Below is a small trained network, with its code and all its weights. Each question gives an input and a class and asks what happens when units are switched off, that is, made to give their printed mean instead of their output.

import numpy as np


def w(rows, s, z=0):
    codes = np.array(rows[::2]) - 128.0
    scale = np.full(codes.shape[1], s)
    scale[-1] = z or s
    return codes * scale


def norm(h):
    return h / np.sqrt((h * h).mean(-1, keepdims=True) + 1e-5)


def f(y):
    return np.maximum(y, 0)


def log_softmax(a):
    a = a - a.max(-1, keepdims=True)
    return a - np.log(np.exp(a).sum(-1, keepdims=True))


def net(x, mask):
    res = np.array(x, float).reshape(1, 3) / 4 @ E
    u = 0
    for l in range(2):
        y = f(norm(res) @ A[l][:, :-1].T + A[l][:, -1])
        res = res + np.where(mask[u : u + 7], y, B[l][:, -1]) @ B[l][:, :-1]
        u += 7
    return log_softmax(norm(res)[-1] @ U[:, :-1].T + U[:, -1])


A, B = {}, {}
E = w([
[149,78,247,163,29,111,190,99],'x0',
[63,149,152,155,156,116,154,129],'x1',
[154,105,154,19,158,12,125,51],'x2',
],0.012)
A[0] = w([
[64,113,82,96,164,118,112,186,7],'L0N0',
[185,74,248,128,15,110,155,103,133],'L0N1',
[254,63,124,11,98,54,52,29,62],'L0N2',
[214,39,92,112,142,178,103,155,54],'L0N3',
[175,69,183,199,41,178,133,147,14],'L0N4',
[174,150,91,69,237,16,46,72,1],'L0N5',
[11,97,249,167,133,70,166,83,105],'L0N6',
],0.0066,0.0055)
B[0] = w([
[72,135,127,146,154,177,96,49,150],'L0N0',
[46,162,124,149,104,212,118,1,254],'L0N1',
[243,162,111,115,194,62,128,214,235],'L0N2',
[177,201,106,183,98,108,147,116,149],'L0N3',
[174,93,170,196,98,189,147,116,187],'L0N4',
[93,25,44,19,110,161,203,148,217],'L0N5',
[80,137,218,129,145,76,87,87,211],'L0N6',
],0.01,0.0075)
A[1] = w([
[154,116,144,173,45,133,140,85,93],'L1N0',
[128,146,69,179,115,184,125,187,2],'L1N1',
[104,167,134,214,102,180,103,123,184],'L1N2',
[137,176,168,122,214,71,120,96,93],'L1N3',
[199,132,181,171,91,166,115,138,95],'L1N4',
[57,98,107,119,146,196,126,145,80],'L1N5',
[110,137,126,195,145,195,100,248,93],'L1N6',
],0.014,0.0051)
B[1] = w([
[71,79,128,177,138,210,174,175,194],'L1N0',
[153,83,81,67,141,96,164,144,190],'L1N1',
[207,65,109,100,83,107,173,252,252],'L1N2',
[152,143,150,204,69,72,113,109,170],'L1N3',
[101,191,102,171,139,181,117,181,182],'L1N4',
[119,223,142,156,163,146,56,85,189],'L1N5',
[226,68,77,37,108,35,148,83,216],'L1N6',
],0.012,0.013)
U = w([
[111,136,234,185,61,35,134,56,142],'0',
[212,101,60,35,119,40,142,166,184],'1',
[116,97,188,199,51,249,179,164,187],'2',
[90,122,161,110,122,166,87,136,20],'3',
[14,170,56,95,200,178,79,101,137],'4',
[97,128,159,103,113,178,93,116,2],'5',
[170,204,117,208,138,118,93,112,93],'6',
],0.017,0.0072)

Each question gives the input, the list of numbers given to net, and the class t.
The units are the neurons (one row each of A and B). Each row of codes is followed by its name. A weight is (code - 128) times the scale printed after its matrix; where a second scale follows, it is the last column's (A, B and U).
mask holds one flag per neuron, layer by layer. A switched-off neuron (its flag False) gives its mean, the last column of its row in B, instead of its output. The means were averaged over made-up inputs and are rounded, as every weight is.
A unit's drop is (log p(t) with every unit on - log p(t) with that unit switched off) / (log p(t) with every unit on - log p(t) with every unit switched off).
The circuit of an input: a set's keep is (log p(t) with only the set's units on - log p(t) with every unit switched off) / (log p(t) with every unit on - log p(t) with every unit switched off). Starting from the 12 units with the biggest drops (on a tie, the unit counted first), units are removed one at a time, each time the one whose removal leaves the highest keep (on an exact tie, the one counted first), for as long as the keep stays at least 0.8.
circuit, biggest first: the units of the circuit, biggest drop first
unit that matters most: the unit with the biggest drop
top k neurons: the k neurons with the biggest drops, biggest first
drop when u is switched off: that unit's drop, to one decimal
input [-2,3,2], class 4: circuit, biggest first : [L1N2]
input [-3,6,0], class 6: top 3 neurons : [L0N5 L1N3 L0N1]
input [-6,0,3], class 4: top 3 neurons : [L1N2 L1N6 L0N5]
input [8,5,2], class 2: top 3 neurons : [L1N0 L1N6 L0N1]
input [0,3,2], class 0: top 2 neurons : [L0N6 L1N2]
input [1,1,-4], class 1: top 2 neurons : [L1N6 L0N1]
input [1,2,4], class 0: top 2 neurons : [L1N3 L1N2]
input [-2,2,2], class 4: top 3 neurons : [L0N5 L1N2 L1N6]
input [1,-5,-7], class 1: top 3 neurons : [L1N6 L0N1 L1N1]
input [1,1,-2], class 2: drop when L0N2 is switched off : 0.2
input [-8,7,-4], class 1: drop when L1N6 is switched off : 0.1
input [3,-3,5], class 0: drop when L1N2 is switched off : 0.3
input [2,7,0], class 0: drop when L0N6 is switched off : 0.6
input [4,-5,2], class 2: unit that matters most : L0N1
